Here is a tiny trained network, its code and every weight. The questions are about switching its units off for an input and a target symbol, where a switched-off unit gives its printed mean instead of its output.

import numpy as np


def w(rows, s, z=0):
    codes = np.array(rows[::2]) - 128.0
    scale = np.full(codes.shape[1], s)
    scale[-1] = z or s
    return codes * scale


def f(y):
    return y / 2 * (1 + np.tanh(0.7978845608 * (y + 0.044715 * y**3)))


def softmax(a):
    e = np.exp(a - a.max(-1, keepdims=True))
    return e / e.sum(-1, keepdims=True)


def log_softmax(a):
    a = a - a.max(-1, keepdims=True)
    return a - np.log(np.exp(a).sum(-1, keepdims=True))


def net(x, mask):
    ids = ['αβγεηλξπστφψω'.index(c) for c in x.split()]
    T = len(ids)
    res = E[ids] + P[:T]
    u = 0
    for l in range(2):
        q, k, v = (res @ M[l].T for M in (Q, K, V))
        z = softmax(np.where(np.tri(T) > 0, q @ k.T / 3**0.5, -1e9)) @ v
        res = res + np.where(mask[u], z, O[l][:, -1]) @ O[l][:, :-1]
        u += 1
        y = f(res @ A[l][:, :-1].T + A[l][:, -1])
        res = res + np.where(mask[u : u + 8], y, B[l][:, -1]) @ B[l][:, :-1]
        u += 8
    return log_softmax(res[-1] @ U[:, :-1].T + U[:, -1])


Q, K, V, O, A, B = {}, {}, {}, {}, {}, {}
E = w([
[137,151,112],'α',
[174,243,173],'β',
[159,135,230],'γ',
[128,146,112],'ε',
[117,115,142],'η',
[142,162,98],'λ',
[96,105,90],'ξ',
[133,156,91],'π',
[148,5,62],'σ',
[119,115,140],'τ',
[142,159,104],'φ',
[130,149,108],'ψ',
[148,177,212],'ω',
],0.019)
P = w([
[134,110,91],'0',
[116,161,79],'1',
[145,123,153],'2',
[82,155,88],'3',
[164,117,170],'4',
[69,154,83],'5',
[181,111,182],'6',
[67,163,83],'7',
[200,110,195],'8',
[56,163,78],'9',
[219,102,210],'10',
[42,167,69],'11',
[248,90,230],'12',
[25,169,41],'13',
],0.015)
Q[0] = w([
[184,90,253],'L0H0',
[245,139,33],'L0H0',
[68,150,103],'L0H0',
],0.0065)
K[0] = w([
[62,145,11],'L0H0',
[253,16,49],'L0H0',
[27,34,46],'L0H0',
],0.0079)
V[0] = w([
[30,5,232],'L0H0',
[155,53,186],'L0H0',
[242,3,99],'L0H0',
],0.0047)
O[0] = w([
[11,175,157,4],'L0H0',
[251,120,200,57],'L0H0',
[38,3,201,121],'L0H0',
],0.0078,0.002)
A[0] = w([
[71,124,48,158],'L0N0',
[117,184,211,163],'L0N1',
[161,1,209,214],'L0N2',
[100,76,139,132],'L0N3',
[99,113,162,254],'L0N4',
[79,10,56,92],'L0N5',
[9,125,87,162],'L0N6',
[70,187,173,205],'L0N7',
],0.0097,0.0078)
B[0] = w([
[116,95,42,242],'L0N0',
[219,132,1,158],'L0N1',
[85,237,170,215],'L0N2',
[83,196,113,137],'L0N3',
[150,219,87,220],'L0N4',
[174,184,156,193],'L0N5',
[132,145,82,255],'L0N6',
[140,205,74,197],'L0N7',
],0.0077,0.0071)
Q[1] = w([
[65,58,159],'L1H0',
[65,177,254],'L1H0',
[191,2,246],'L1H0',
],0.0068)
K[1] = w([
[2,23,147],'L1H0',
[128,227,60],'L1H0',
[72,138,64],'L1H0',
],0.0086)
V[1] = w([
[190,148,11],'L1H0',
[180,203,147],'L1H0',
[103,146,26],'L1H0',
],0.011)
O[1] = w([
[113,96,60,248],'L1H0',
[136,85,254,242],'L1H0',
[25,101,87,179],'L1H0',
],0.0085,0.018)
A[1] = w([
[129,86,56,143],'L1N0',
[201,73,72,160],'L1N1',
[78,91,90,38],'L1N2',
[150,121,152,149],'L1N3',
[217,157,174,4],'L1N4',
[105,184,145,211],'L1N5',
[20,9,187,108],'L1N6',
[108,183,193,199],'L1N7',
],0.013,0.0041)
B[1] = w([
[204,222,119,254],'L1N0',
[254,24,59,173],'L1N1',
[103,209,191,222],'L1N2',
[31,147,222,136],'L1N3',
[155,78,112,162],'L1N4',
[28,169,74,164],'L1N5',
[241,175,238,214],'L1N6',
[42,43,87,172],'L1N7',
],0.0065,0.011)
U = w([
[138,89,64,54],'α',
[251,119,156,93],'β',
[121,44,154,216],'γ',
[130,113,66,68],'ε',
[71,99,53,174],'η',
[145,85,47,163],'λ',
[101,219,114,133],'ξ',
[145,112,51,204],'π',
[64,139,173,128],'σ',
[79,94,56,31],'τ',
[134,73,44,40],'φ',
[135,107,67,3],'ψ',
[180,95,149,224],'ω',
],0.012,0.0059)

Each question gives the input, a string of symbols that net reads in full, and the target symbol t.
The units are the heads (3 rows each of Q, K, V and O) and the neurons (one row each of A and B). Each row of codes is followed by its name. A weight is (code - 128) times the scale printed after its matrix; where a second scale follows, it is the last column's (O, A, B and U).
mask holds one flag per unit, layer by layer, with each layer's heads first. A switched-off unit (its flag False) gives its mean, the last column of its rows in O or B, instead of its output. The means were averaged over made-up inputs and are rounded, as every weight is.
A unit's drop is (log p(t) with every unit on - log p(t) with that unit switched off) / (log p(t) with every unit on - log p(t) with every unit switched off).
The circuit of an input: a set's keep is (log p(t) with only the set's units on - log p(t) with every unit switched off) / (log p(t) with every unit on - log p(t) with every unit switched off). Starting from the 12 units with the biggest drops (on a tie, the unit counted first), units are removed one at a time, each time the one whose removal leaves the highest keep (on an exact tie, the one counted first), for as long as the keep stays at least 0.8.
circuit, biggest first: the units of the circuit, biggest drop first
top k neurons: the k neurons with the biggest drops, biggest first
k most important neurons of layer l: the k neurons of layer l with the biggest drops, biggest first
input π β η, target β: most important neuron of layer 0 : L0N1
input λ σ ξ τ ξ ξ, target ξ: circuit, biggest first : L1N2, L1N0, L1H0
input π β λ, target β: top 3 neurons : L0N0, L0N1, L1N6
input ξ π ξ ξ σ ε γ ε η, target γ: top 2 neurons : L0N2, L1N7
input ξ η ξ ξ λ λ η γ γ, target γ: circuit, biggest first : L0N2, L1N7, L1H0, L1N4
input ξ ξ γ η α γ ψ, target γ: 2 most important neurons of layer 1 : L1N0, L1N7
input λ ω ξ ξ ξ η, target ξ: 2 most important neurons of layer 1 : L1N2, L1N0
input η ξ ψ π γ φ η σ ξ η λ ξ σ λ, target σ: circuit, biggest first : L1H0, L0N2, L0H0
input φ π ε η ξ τ ξ β β ξ λ π π ξ, target π: circuit, biggest first : L0N0, L0N6, L1N0
input ξ ξ β λ ξ ε ε π ξ ξ γ α, target γ: circuit, biggest first : L1H0, L0N2, L1N0, L1N7
input π γ ε ξ ξ γ π γ ξ λ φ, target γ: top 3 neurons : L0N0, L1N0, L0N2
input ε α π ξ, target π: top 4 neurons : L0N2, L1N1, L0N0, L1N0
input π λ φ β π ε, target π: 2 most important neurons of layer 1 : L1N1, L1N0
input ξ ξ β ξ ξ, target β: circuit, biggest first : L1N6, L1H0
input π η λ τ η ω π ξ η ξ σ β β λ, target β: circuit, biggest first : L1H0
input ξ η β α σ β γ λ, target γ: top 3 neurons : L0N2, L1N0, L0N0
input ε η σ β σ ψ ξ ξ π λ σ ξ λ, target σ: circuit, biggest first : L0N2, L0H0, L1N7
input β ε β ε ε, target β: circuit, biggest first : L1N6, L1H0, L0N7
input λ π τ ω β π ξ π, target β: circuit, biggest first : L1H0, L0N1, L1N6
input γ ε β ε, target β: top 2 neurons : L0N1, L1N6
input λ ξ η η λ ε ξ ξ τ ε ξ, target ξ: top 4 neurons : L0N7, L0N6, L0N5, L0N2
input ξ π τ ξ ξ ε ξ α π η σ π β τ, target β: circuit, biggest first : L1H0
